Here is a tiny trained network, its code and every weight. The questions are about switching its units off for an input and a class, where a switched-off unit gives its printed mean instead of its output.

import numpy as np


def w(rows, s, z=0):
    codes = np.array(rows[::2]) - 128.0
    scale = np.full(codes.shape[1], s)
    scale[-1] = z or s
    return codes * scale


def f(y):
    return y / 2 * (1 + np.tanh(0.7978845608 * (y + 0.044715 * y**3)))


def log_softmax(a):
    a = a - a.max(-1, keepdims=True)
    return a - np.log(np.exp(a).sum(-1, keepdims=True))


def net(x, mask):
    res = np.array(x, float).reshape(1, 4) / 4 @ E
    y = f(res @ A[0][:, :-1].T + A[0][:, -1])
    res = res + np.where(mask, y, B[0][:, -1]) @ B[0][:, :-1]
    return log_softmax(res[-1] @ U[:, :-1].T + U[:, -1])


A, B = {}, {}
E = w([
[155,227,24],'x0',
[141,244,215],'x1',
[3,99,119],'x2',
[254,110,153],'x3',
],0.0074)
A[0] = w([
[100,132,123,146],'neuron 1',
[84,235,60,165],'neuron 2',
[109,126,108,247],'neuron 3',
[125,57,102,28],'neuron 4',
[102,32,101,107],'neuron 5',
[171,92,150,98],'neuron 6',
[55,48,102,244],'neuron 7',
[104,154,113,73],'neuron 8',
[201,177,100,236],'neuron 9',
[155,149,229,106],'neuron 10',
[212,144,48,169],'neuron 11',
[210,173,97,214],'neuron 12',
[197,93,220,128],'neuron 13',
[82,150,128,132],'neuron 14',
[186,170,196,170],'neuron 15',
[177,148,94,118],'neuron 16',
[59,123,202,181],'neuron 17',
[121,149,65,69],'neuron 18',
[142,4,61,110],'neuron 19',
[88,173,226,254],'neuron 20',
[64,80,157,163],'neuron 21',
[210,183,78,226],'neuron 22',
[96,156,69,51],'neuron 23',
],0.013,0.0038)
B[0] = w([
[145,118,117,143],'neuron 1',
[145,93,155,220],'neuron 2',
[135,110,101,169],'neuron 3',
[164,138,192,162],'neuron 4',
[254,111,133,208],'neuron 5',
[112,154,208,169],'neuron 6',
[155,66,78,255],'neuron 7',
[64,109,123,132],'neuron 8',
[212,140,55,232],'neuron 9',
[115,158,160,220],'neuron 10',
[160,99,90,221],'neuron 11',
[185,144,70,234],'neuron 12',
[102,127,150,245],'neuron 13',
[85,108,69,156],'neuron 14',
[142,180,123,235],'neuron 15',
[154,113,118,169],'neuron 16',
[144,173,47,212],'neuron 17',
[71,75,199,153],'neuron 18',
[174,88,186,239],'neuron 19',
[79,198,95,243],'neuron 20',
[182,123,87,206],'neuron 21',
[193,115,42,241],'neuron 22',
[70,140,142,156],'neuron 23',
],0.0082,0.0086)
U = w([
[53,126,51,194],'0',
[99,213,170,72],'1',
[107,51,166,184],'2',
[57,206,133,117],'3',
[103,105,91,141],'4',
[191,148,95,176],'5',
[5,105,144,2],'6',
[117,89,222,26],'7',
],0.013,0.0047)

Each question gives the input, the list of numbers given to net, and the class t.
The units are the neurons (one row each of A and B). Each row of codes is followed by its name. A weight is (code - 128) times the scale printed after its matrix; where a second scale follows, it is the last column's (A, B and U).
mask holds one flag per neuron, in row order. A switched-off neuron (its flag False) gives its mean, the last column of its row in B, instead of its output. The means were averaged over made-up inputs and are rounded, as every weight is.
A unit's drop is (log p(t) with every unit on - log p(t) with that unit switched off) / (log p(t) with every unit on - log p(t) with every unit switched off).
The circuit of an input: a set's keep is (log p(t) with only the set's units on - log p(t) with every unit switched off) / (log p(t) with every unit on - log p(t) with every unit switched off). Starting from the 12 units with the biggest drops (on a tie, the unit counted first), units are removed one at a time, each time the one whose removal leaves the highest keep (on an exact tie, the one counted first), for as long as the keep stays at least 0.8.
circuit, biggest first: the units of the circuit, biggest drop first
k most important neurons: the k neurons with the biggest drops, biggest first
drop of u: that unit's drop, to one decimal
input [-8,-4,6,-8], class 5: circuit, biggest first => (neuron 5)
input [0,-4,8,-2], class 2: circuit, biggest first => (neuron 19; neuron 20)
input [5,0,-5,-8], class 0: circuit, biggest first => (neuron 5; neuron 19)
input [0,-5,8,-3], class 2: circuit, biggest first => (neuron 19; neuron 20)
input [2,5,8,0], class 3: circuit, biggest first => (neuron 22; neuron 20)
input [3,3,6,2], class 3: circuit, biggest first => (neuron 7; neuron 22; neuron 5)
input [-7,-1,4,-2], class 5: 3 most important neurons => (neuron 5; neuron 17; neuron 21)
input [-8,4,4,0], class 0: drop of neuron 21 => 0.1
input [0,-7,4,6], class 2: drop of neuron 9 => 0.2
input [-3,3,2,-4], class 0: drop of neuron 17 => 0.1
